Below are the code and all the weights of a small trained network. Each question names an input and a class and asks about switching units off, where a switched-off unit gives its printed mean instead of its output.

import numpy as np


def w(rows, s, z=0):
    codes = np.array(rows[::2]) - 128.0
    scale = np.full(codes.shape[1], s)
    scale[-1] = z or s
    return codes * scale


def f(y):
    return np.maximum(y, 0)


def log_softmax(a):
    a = a - a.max(-1, keepdims=True)
    return a - np.log(np.exp(a).sum(-1, keepdims=True))


def net(x, mask):
    res = np.array(x, float).reshape(1, 6) / 4 @ E
    y = f(res @ A[0][:, :-1].T + A[0][:, -1])
    res = res + np.where(mask, y, B[0][:, -1]) @ B[0][:, :-1]
    return log_softmax(res[-1] @ U[:, :-1].T + U[:, -1])


A, B = {}, {}
E = w([
[84,92,150,110,113,7,85,114,101,96],'x0',
[169,130,77,122,202,95,88,117,101,216],'x1',
[196,121,195,62,185,139,89,95,189,95],'x2',
[60,179,158,104,189,152,166,68,64,132],'x3',
[136,139,144,236,157,143,63,100,134,88],'x4',
[58,167,113,134,189,105,129,185,214,101],'x5',
],0.011)
A[0] = w([
[65,185,96,138,155,111,120,181,182,103,79],'N1',
[104,154,136,108,169,130,157,74,104,139,29],'N2',
[161,67,86,134,94,105,101,176,176,137,28],'N3',
[135,128,131,182,126,114,100,126,146,113,145],'N4',
[178,116,125,144,134,214,151,130,125,151,89],'N5',
[159,106,145,127,71,161,122,81,73,108,87],'N6',
[88,89,134,104,118,36,89,79,90,102,4],'N7',
[130,120,147,125,68,145,147,95,117,68,133],'N8',
[163,95,139,102,89,111,133,99,73,140,110],'N9',
[76,130,165,129,147,138,133,97,85,127,45],'N10',
[78,147,53,172,88,117,147,136,92,148,57],'N11',
[106,167,172,141,90,148,153,155,159,80,80],'N12',
[89,124,102,84,157,116,149,161,185,123,165],'N13',
[112,109,156,95,132,66,97,123,120,106,188],'N14',
[128,113,116,51,103,108,177,147,116,150,148],'N15',
[120,119,183,101,62,154,171,156,138,65,141],'N16',
[173,125,135,119,75,137,131,84,79,147,100],'N17',
[133,98,80,155,82,118,111,162,149,145,35],'N18',
[75,168,123,117,184,129,160,100,79,125,38],'N19',
[70,109,79,157,99,152,126,138,111,149,8],'N20',
[119,142,153,248,156,155,70,98,132,88,171],'N21',
[94,116,178,142,115,40,89,118,96,100,84],'N22',
[162,129,178,69,153,137,108,101,161,117,41],'N23',
[175,146,64,111,187,108,85,128,100,184,85],'N24',
[107,129,99,40,117,131,162,184,157,137,221],'N25',
[148,194,88,143,154,235,166,112,150,135,57],'N26',
[151,102,68,116,173,104,117,115,113,175,98],'N27',
[154,79,131,105,119,135,99,151,162,132,72],'N28',
[180,132,98,129,92,158,106,178,143,131,140],'N29',
[110,185,155,108,149,154,154,83,110,149,45],'N30',
[170,142,174,92,176,139,103,96,163,111,36],'N31',
[102,146,91,167,108,126,141,138,95,161,26],'N32',
],0.012,0.0022)
B[0] = w([
[141,172,164,162,200,98,65,155,99,105,212],'N1',
[161,93,170,157,114,82,149,89,161,73,186],'N2',
[180,100,194,139,146,54,160,54,180,70,201],'N3',
[149,170,127,127,103,130,155,86,99,163,173],'N4',
[150,122,60,152,171,94,170,185,132,151,209],'N5',
[119,184,169,179,186,114,95,174,129,98,217],'N6',
[144,86,60,130,179,112,215,189,117,146,225],'N7',
[55,113,159,187,154,157,106,129,189,174,198],'N8',
[142,214,136,154,183,91,95,162,109,137,215],'N9',
[178,71,174,156,98,93,144,59,195,48,184],'N10',
[187,115,141,57,44,212,79,178,72,61,212],'N11',
[78,117,165,175,142,147,129,145,188,167,201],'N12',
[147,191,126,161,176,117,85,136,88,128,194],'N13',
[140,134,121,154,106,119,183,172,107,149,203],'N14',
[130,158,75,103,85,135,120,46,77,186,208],'N15',
[56,75,181,164,121,165,117,113,140,184,226],'N16',
[125,222,145,154,177,81,67,140,127,109,215],'N17',
[190,102,197,132,102,117,124,85,166,84,184],'N18',
[187,105,214,139,118,93,118,91,160,94,200],'N19',
[150,94,156,90,107,157,98,180,100,100,182],'N20',
[131,173,95,87,95,147,123,42,23,225,246],'N21',
[142,111,57,106,143,123,203,166,122,168,219],'N22',
[188,97,163,49,55,221,78,197,71,86,209],'N23',
[2,67,228,170,124,157,102,141,186,173,221],'N24',
[144,161,95,140,140,139,113,61,40,176,216],'N25',
[162,79,51,134,167,98,224,168,134,145,237],'N26',
[11,92,189,169,107,171,123,120,170,158,198],'N27',
[156,117,162,122,93,133,145,97,132,99,174],'N28',
[159,122,112,149,132,85,171,80,162,106,189],'N29',
[166,120,163,132,106,87,156,75,175,96,193],'N30',
[160,90,131,84,80,205,80,191,75,96,214],'N31',
[137,114,143,125,97,182,104,189,126,76,182],'N32',
],0.0078,0.013)
U = w([
[153,92,142,88,48,189,81,209,100,60,119],'0',
[164,88,163,153,107,71,160,43,177,50,106],'1',
[135,94,85,141,167,110,227,208,132,158,216],'2',
[9,79,171,172,117,161,104,135,167,176,112],'3',
[124,240,149,166,211,93,60,176,118,103,80],'4',
[128,176,108,113,78,144,124,31,68,202,150],'5',
[98,149,112,127,109,133,124,115,124,135,254],'6',
[84,120,94,94,102,130,135,120,171,113,73],'7',
],0.011,0.0042)

Each question gives the input, the list of numbers given to net, and the class t.
The units are the neurons (one row each of A and B). Each row of codes is followed by its name. A weight is (code - 128) times the scale printed after its matrix; where a second scale follows, it is the last column's (A, B and U).
mask holds one flag per neuron, in row order. A switched-off neuron (its flag False) gives its mean, the last column of its row in B, instead of its output. The means were averaged over made-up inputs and are rounded, as every weight is.
A unit's drop is (log p(t) with every unit on - log p(t) with that unit switched off) / (log p(t) with every unit on - log p(t) with every unit switched off).
The circuit of an input: a set's keep is (log p(t) with only the set's units on - log p(t) with every unit switched off) / (log p(t) with every unit on - log p(t) with every unit switched off). Starting from the 12 units with the biggest drops (on a tie, the unit counted first), units are removed one at a time, each time the one whose removal leaves the highest keep (on an exact tie, the one counted first), for as long as the keep stays at least 0.8.
units of the circuit, in order: the units of the circuit, biggest drop first
unit that matters most: the unit with the biggest drop
top k neurons: the k neurons with the biggest drops, biggest first
drop of u: that unit's drop, to one decimal
input [-7,1,-2,-6,0,-8], class 4: unit that matters most -> N17
input [-5,7,6,0,-2,4], class 3: top 2 neurons -> (N24; N27)
input [-3,1,1,5,-4,-6], class 4: top 3 neurons -> (N17; N9; N6)
input [-7,7,7,-5,-6,5], class 0: top 2 neurons -> (N23; N31)
input [-6,7,7,-1,-6,-7], class 0: top 2 neurons -> (N23; N31)
input [-6,-8,3,-6,7,0], class 3: top 3 neurons -> (N12; N16; N8)
input [-2,6,4,4,-4,-6], class 3: top 2 neurons -> (N24; N27)
input [-2,2,-6,-5,-7,-8], class 4: units of the circuit, in order -> (N17; N9)
input [6,-4,6,2,6,5], class 0: top 2 neurons -> (N31; N23)
input [6,-8,3,3,-2,-7], class 3: top 3 neurons -> (N16; N8; N26)
input [0,-1,-4,-1,-4,4], class 0: top 4 neurons -> (N21; N11; N17; N9)
input [-7,-8,6,8,2,-7], class 1: top 4 neurons -> (N30; N10; N2; N24)
input [-7,6,7,0,-1,-6], class 0: top 3 neurons -> (N23; N31; N7)
input [-5,-8,3,-7,-7,4], class 3: unit that matters most -> N16
input [-5,0,-8,6,6,-4], class 0: drop of N11 -> 0.5
input [-4,-1,-5,-5,-6,5], class 5: drop of N21 -> -0.1
input [-1,-1,3,1,7,1], class 5: drop of N21 -> 0.3
